Below are the code and all the weights of a small trained network. Each question names an input and a target symbol and asks about switching units off, where a switched-off unit gives its printed mean instead of its output.

import numpy as np


def w(rows, s, z=0):
    codes = np.array(rows[::2]) - 128.0
    scale = np.full(codes.shape[1], s)
    scale[-1] = z or s
    return codes * scale


def f(y):
    return np.maximum(y, 0)


def softmax(a):
    e = np.exp(a - a.max(-1, keepdims=True))
    return e / e.sum(-1, keepdims=True)


def log_softmax(a):
    a = a - a.max(-1, keepdims=True)
    return a - np.log(np.exp(a).sum(-1, keepdims=True))


def net(x, mask):
    ids = ['αβγηθμξπστφψω'.index(c) for c in x.split()]
    T = len(ids)
    res = E[ids] + P[:T]
    r = res
    for j in range(2):
        rows = slice(2 * j, 2 * j + 2)
        q, k, v = (r @ M[0][rows].T for M in (Q, K, V))
        z = softmax(np.where(np.tri(T) > 0, q @ k.T / 2**0.5, -1e9)) @ v
        o = O[0][rows]
        res = res + np.where(mask[j], z, o[:, -1]) @ o[:, :-1]
    y = f(res @ A[0][:, :-1].T + A[0][:, -1])
    res = res + np.where(mask[2:14], y, B[0][:, -1]) @ B[0][:, :-1]
    return log_softmax(res[-1] @ U[:, :-1].T + U[:, -1])


Q, K, V, O, A, B = {}, {}, {}, {}, {}, {}
E = w([
[115,110,136],'α',
[118,117,111],'β',
[106,98,166],'γ',
[130,142,166],'η',
[119,124,175],'θ',
[114,109,123],'μ',
[118,122,145],'ξ',
[104,80,115],'π',
[95,46,3],'σ',
[116,110,134],'τ',
[126,134,160],'φ',
[129,138,121],'ψ',
[118,117,125],'ω',
],0.02)
P = w([
[73,133,121],'0',
[151,194,90],'1',
[86,139,126],'2',
[196,93,71],'3',
[114,137,101],'4',
[105,2,215],'5',
],0.017)
Q[0] = w([
[31,199,131],'head 0',
[108,128,1],'head 0',
[111,97,151],'head 1',
[221,82,130],'head 1',
],0.016)
K[0] = w([
[80,85,196],'head 0',
[174,178,250],'head 0',
[164,93,133],'head 1',
[209,155,109],'head 1',
],0.017)
V[0] = w([
[127,119,27],'head 0',
[147,91,88],'head 0',
[104,2,145],'head 1',
[148,92,229],'head 1',
],0.013)
O[0] = w([
[78,176,72,189],'head 0',
[102,161,84,118],'head 0',
[223,253,69,253],'head 1',
[225,94,132,114],'head 1',
],0.014,0.0034)
A[0] = w([
[148,175,90,196],'neuron 0',
[94,114,91,144],'neuron 1',
[248,117,126,110],'neuron 2',
[146,72,164,188],'neuron 3',
[171,152,124,54],'neuron 4',
[122,220,220,138],'neuron 5',
[158,46,95,164],'neuron 6',
[102,90,135,2],'neuron 7',
[31,67,211,53],'neuron 8',
[156,202,46,81],'neuron 9',
[205,150,86,4],'neuron 10',
[151,85,175,193],'neuron 11',
],0.013,0.0058)
B[0] = w([
[107,57,166,227],'neuron 0',
[126,119,170,183],'neuron 1',
[104,129,177,232],'neuron 2',
[128,169,118,205],'neuron 3',
[120,99,115,145],'neuron 4',
[110,73,86,202],'neuron 5',
[158,135,146,182],'neuron 6',
[136,122,203,131],'neuron 7',
[98,123,5,166],'neuron 8',
[180,116,129,255],'neuron 9',
[113,91,139,154],'neuron 10',
[158,177,96,213],'neuron 11',
],0.013,0.0099)
U = w([
[149,120,109,108],'α',
[41,126,160,207],'β',
[145,35,234,72],'γ',
[216,223,2,111],'η',
[224,230,142,253],'θ',
[122,115,122,145],'μ',
[155,131,95,118],'ξ',
[211,47,60,59],'π',
[184,113,82,21],'σ',
[141,130,111,110],'τ',
[187,175,52,82],'φ',
[81,178,65,122],'ψ',
[106,136,133,134],'ω',
],0.0078,0.0062)

Each question gives the input, a string of symbols that net reads in full, and the target symbol t.
The units are the heads (2 rows each of Q, K, V and O) and the neurons (one row each of A and B). Each row of codes is followed by its name. A weight is (code - 128) times the scale printed after its matrix; where a second scale follows, it is the last column's (O, A, B and U).
mask holds one flag per unit, heads first, then neurons. A switched-off unit (its flag False) gives its mean, the last column of its rows in O or B, instead of its output. The means were averaged over made-up inputs and are rounded, as every weight is.
A unit's drop is (log p(t) with every unit on - log p(t) with that unit switched off) / (log p(t) with every unit on - log p(t) with every unit switched off).
The circuit of an input: a set's keep is (log p(t) with only the set's units on - log p(t) with every unit switched off) / (log p(t) with every unit on - log p(t) with every unit switched off). Starting from the 12 units with the biggest drops (on a tie, the unit counted first), units are removed one at a time, each time the one whose removal leaves the highest keep (on an exact tie, the one counted first), for as long as the keep stays at least 0.8.
circuit, biggest first: the units of the circuit, biggest drop first
unit that matters most: the unit with the biggest drop
top k neurons: the k neurons with the biggest drops, biggest first
heads that matter: for each layer, one digit per head in row order, 1 if its drop is at least 0.15 and else 0, layers parted by /
input σ γ σ β φ γ, target β: circuit, biggest first : [head 0]
input θ β β, target θ: top 3 neurons : [neuron 0; neuron 5; neuron 8]
input τ θ β θ θ θ, target θ: circuit, biggest first : [head 1; neuron 11]
input ψ θ β, target ψ: circuit, biggest first : [head 1; neuron 8; neuron 0]
input γ ξ θ ψ θ ψ, target ψ: circuit, biggest first : [head 1; neuron 8; head 0]
input μ β θ η θ γ, target η: heads that matter : 00
input η ω β, target η: heads that matter : 11
input θ η τ, target θ: heads that matter : 11
input θ γ ξ, target θ: circuit, biggest first : [head 0; head 1; neuron 0; neuron 11]
input β θ ψ, target β: heads that matter : 01
input γ γ θ π, target γ: heads that matter : 01
input γ γ ψ, target γ: heads that matter : 11
input ω ψ γ θ, target ψ: heads that matter : 01
input γ σ θ, target π: heads that matter : 11
input η θ θ, target η: unit that matters most : neuron 8
input σ π γ η τ π, target β: circuit, biggest first : [head 0; neuron 1]
input η ψ η, target η: top 2 neurons : [neuron 8; neuron 11]
input η θ σ ψ β θ, target β: heads that matter : 10
input η θ ω, target η: top 3 neurons : [neuron 8; neuron 0; neuron 2]
input θ θ ψ π θ α, target π: top 2 neurons : [neuron 9; neuron 0]
input π ψ θ σ η, target π: unit that matters most : neuron 9
input β α ω θ ξ ξ, target θ: heads that matter : 01
